Rows, then the matrix that drops each point onto the smallest flat space through zero that holds them:
-6.534	-4.817
Matrix:
0.648	0.478
0.478	0.352

-2.321	8.526
Matrix:
0.069	-0.253
-0.253	0.931

-7.463	-5.076
Matrix:
0.684	0.465
0.465	0.316

8.824	2.557
Matrix:
0.923	0.267
0.267	0.077

-6.328	3.072
Matrix:
0.809	-0.393
-0.393	0.191

8.078	4.848
Matrix:
0.735	0.441
0.441	0.265

-7.468	6.941
Matrix:
0.537	-0.499
-0.499	0.463

1.220	7.405
Matrix:
0.026	0.160
0.160	0.974

3.938	-7.081
Matrix:
0.236	-0.425
-0.425	0.764

-6.523	-7.236
Matrix:
0.448	0.497
0.497	0.552

6.813	-0.599
Matrix:
0.992	-0.087
-0.087	0.008

-2.999	-7.510
Matrix:
0.138	0.344
0.344	0.862

8.898	6.051
Matrix:
0.684	0.465
0.465	0.316

-6.410	-4.736
Matrix:
0.647	0.478
0.478	0.353

2.391	-8.943
Matrix:
0.067	-0.250
-0.250	0.933

-1.777	6.559
Matrix:
0.068	-0.252
-0.252	0.932

8.591	-1.491
Matrix:
0.971	-0.168
-0.168	0.029

1.764	6.629
Matrix:
0.066	0.249
0.249	0.934

4.159	-8.680
Matrix:
0.187	-0.390
-0.390	0.813

-0.887	-7.460
Matrix:
0.014	0.117
0.117	0.986

-0.818	-7.444
Matrix:
0.012	0.109
0.109	0.988

-3.637	-8.436
Matrix:
0.157	0.364
0.364	0.843

3.910	-7.531
Matrix:
0.212	-0.409
-0.409	0.788

4.293	6.836
Matrix:
0.283	0.450
0.450	0.717

-7.788	-2.503
Matrix:
0.906	0.291
0.291	0.094

8.300	2.087
Matrix:
0.941	0.236
0.236	0.059

1.756	-6.890
Matrix:
0.061	-0.239
-0.239	0.939

3.347	6.340
Matrix:
0.218	0.413
0.413	0.782

1.528	-6.359
Matrix:
0.055	-0.227
-0.227	0.945

7.850	-0.636
Matrix:
0.993	-0.080
-0.080	0.007

1.107	7.197
Matrix:
0.023	0.150
0.150	0.977

1.453	-6.960
Matrix:
0.042	-0.200
-0.200	0.958

-4.623	8.386
Matrix:
0.233	-0.423
-0.423	0.767

-7.999	7.861
Matrix:
0.509	-0.500
-0.500	0.491

6.749	4.524
Matrix:
0.690	0.463
0.463	0.310

7.163	4.585
Matrix:
0.709	0.454
0.454	0.291

-8.846	0.655
Matrix:
0.995	-0.074
-0.074	0.005

-4.533	7.041
Matrix:
0.293	-0.455
-0.455	0.707

-8.882	2.892
Matrix:
0.904	-0.294
-0.294	0.096

8.524	-4.498
Matrix:
0.782	-0.413
-0.413	0.218

-3.471	7.645
Matrix:
0.171	-0.376
-0.376	0.829

1.175	-6.320
Matrix:
0.033	-0.180
-0.180	0.967

-7.010	-0.682
Matrix:
0.991	0.096
0.096	0.009

5.058	-6.946
Matrix:
0.347	-0.476
-0.476	0.653

-7.009	-5.049
Matrix:
0.658	0.474
0.474	0.342

-6.704	0.225
Matrix:
0.999	-0.034
-0.034	0.001

-6.891	-6.950
Matrix:
0.496	0.500
0.500	0.504

-0.240	-8.781
Matrix:
0.001	0.027
0.027	0.999

-5.624	8.116
Matrix:
0.324	-0.468
-0.468	0.676

8.097	-6.616
Matrix:
0.600	-0.490
-0.490	0.400

-8.515	0.055
Matrix:
1.000	-0.006
-0.006	0.000

8.036	4.425
Matrix:
0.767	0.423
0.423	0.233

7.079	0.948
Matrix:
0.982	0.132
0.132	0.018

-4.263	-7.471
Matrix:
0.246	0.430
0.430	0.754

-7.756	-4.571
Matrix:
0.742	0.437
0.437	0.258

8.006	-8.013
Matrix:
0.500	-0.500
-0.500	0.500

-7.969	5.322
Matrix:
0.692	-0.462
-0.462	0.308

-7.400	-3.268
Matrix:
0.837	0.370
0.370	0.163

7.165	0.208
Matrix:
0.999	0.029
0.029	0.001

8.410	8.029
Matrix:
0.523	0.499
0.499	0.477

7.762	-4.325
Matrix:
0.763	-0.425
-0.425	0.237

-7.575	2.641
Matrix:
0.892	-0.311
-0.311	0.108

0.303	8.808
Matrix:
0.001	0.034
0.034	0.999

-0.492	-8.296
Matrix:
0.004	0.059
0.059	0.996

0.177	-7.937
Matrix:
0.000	-0.022
-0.022	1.000

2.055	7.209
Matrix:
0.075	0.264
0.264	0.925

5.470	-6.548
Matrix:
0.411	-0.492
-0.492	0.589

4.333	8.628
Matrix:
0.201	0.401
0.401	0.799

6.473	-4.004
Matrix:
0.723	-0.447
-0.447	0.277

-6.494	2.849
Matrix:
0.839	-0.368
-0.368	0.161

7.199	-8.973
Matrix:
0.392	-0.488
-0.488	0.608

8.946	-0.818
Matrix:
0.992	-0.091
-0.091	0.008

2.748	6.601
Matrix:
0.148	0.355
0.355	0.852

6.626	4.259
Matrix:
0.708	0.455
0.455	0.292

7.990	6.618
Matrix:
0.593	0.491
0.491	0.407

-7.981	8.066
Matrix:
0.495	-0.500
-0.500	0.505

7.979	-5.726
Matrix:
0.660	-0.474
-0.474	0.340

5.498	6.654
Matrix:
0.406	0.491
0.491	0.594

-5.097	6.784
Matrix:
0.361	-0.480
-0.480	0.639

7.878	-3.792
Matrix:
0.812	-0.391
-0.391	0.188

7.196	-7.179
Matrix:
0.501	-0.500
-0.500	0.499

-0.415	-8.644
Matrix:
0.002	0.048
0.048	0.998

-7.133	0.315
Matrix:
0.998	-0.044
-0.044	0.002

7.476	-0.495
Matrix:
0.996	-0.066
-0.066	0.004

0.947	-8.042
Matrix:
0.014	-0.116
-0.116	0.986

1.769	-7.497
Matrix:
0.053	-0.224
-0.224	0.947

3.939	-8.073
Matrix:
0.192	-0.394
-0.394	0.808

2.481	6.508
Matrix:
0.127	0.333
0.333	0.873

5.211	-7.990
Matrix:
0.298	-0.458
-0.458	0.702

-8.395	-0.538
Matrix:
0.996	0.064
0.064	0.004

8.159	3.927
Matrix:
0.812	0.391
0.391	0.188

-6.921	6.211
Matrix:
0.554	-0.497
-0.497	0.446

7.231	8.117
Matrix:
0.442	0.497
0.497	0.558

-8.104	-5.624
Matrix:
0.675	0.468
0.468	0.325

3.028	6.427
Matrix:
0.182	0.386
0.386	0.818

-7.268	0.268
Matrix:
0.999	-0.037
-0.037	0.001

8.847	6.593
Matrix:
0.643	0.479
0.479	0.357

0.603	8.219
Matrix:
0.005	0.073
0.073	0.995

-8.339	-4.541
Matrix:
0.771	0.420
0.420	0.229

-8.460	-3.442
Matrix:
0.858	0.349
0.349	0.142

7.871	1.399
Matrix:
0.969	0.172
0.172	0.031

-7.005	-8.867
Matrix:
0.384	0.486
0.486	0.616

6.341	-2.497
Matrix:
0.866	-0.341
-0.341	0.134
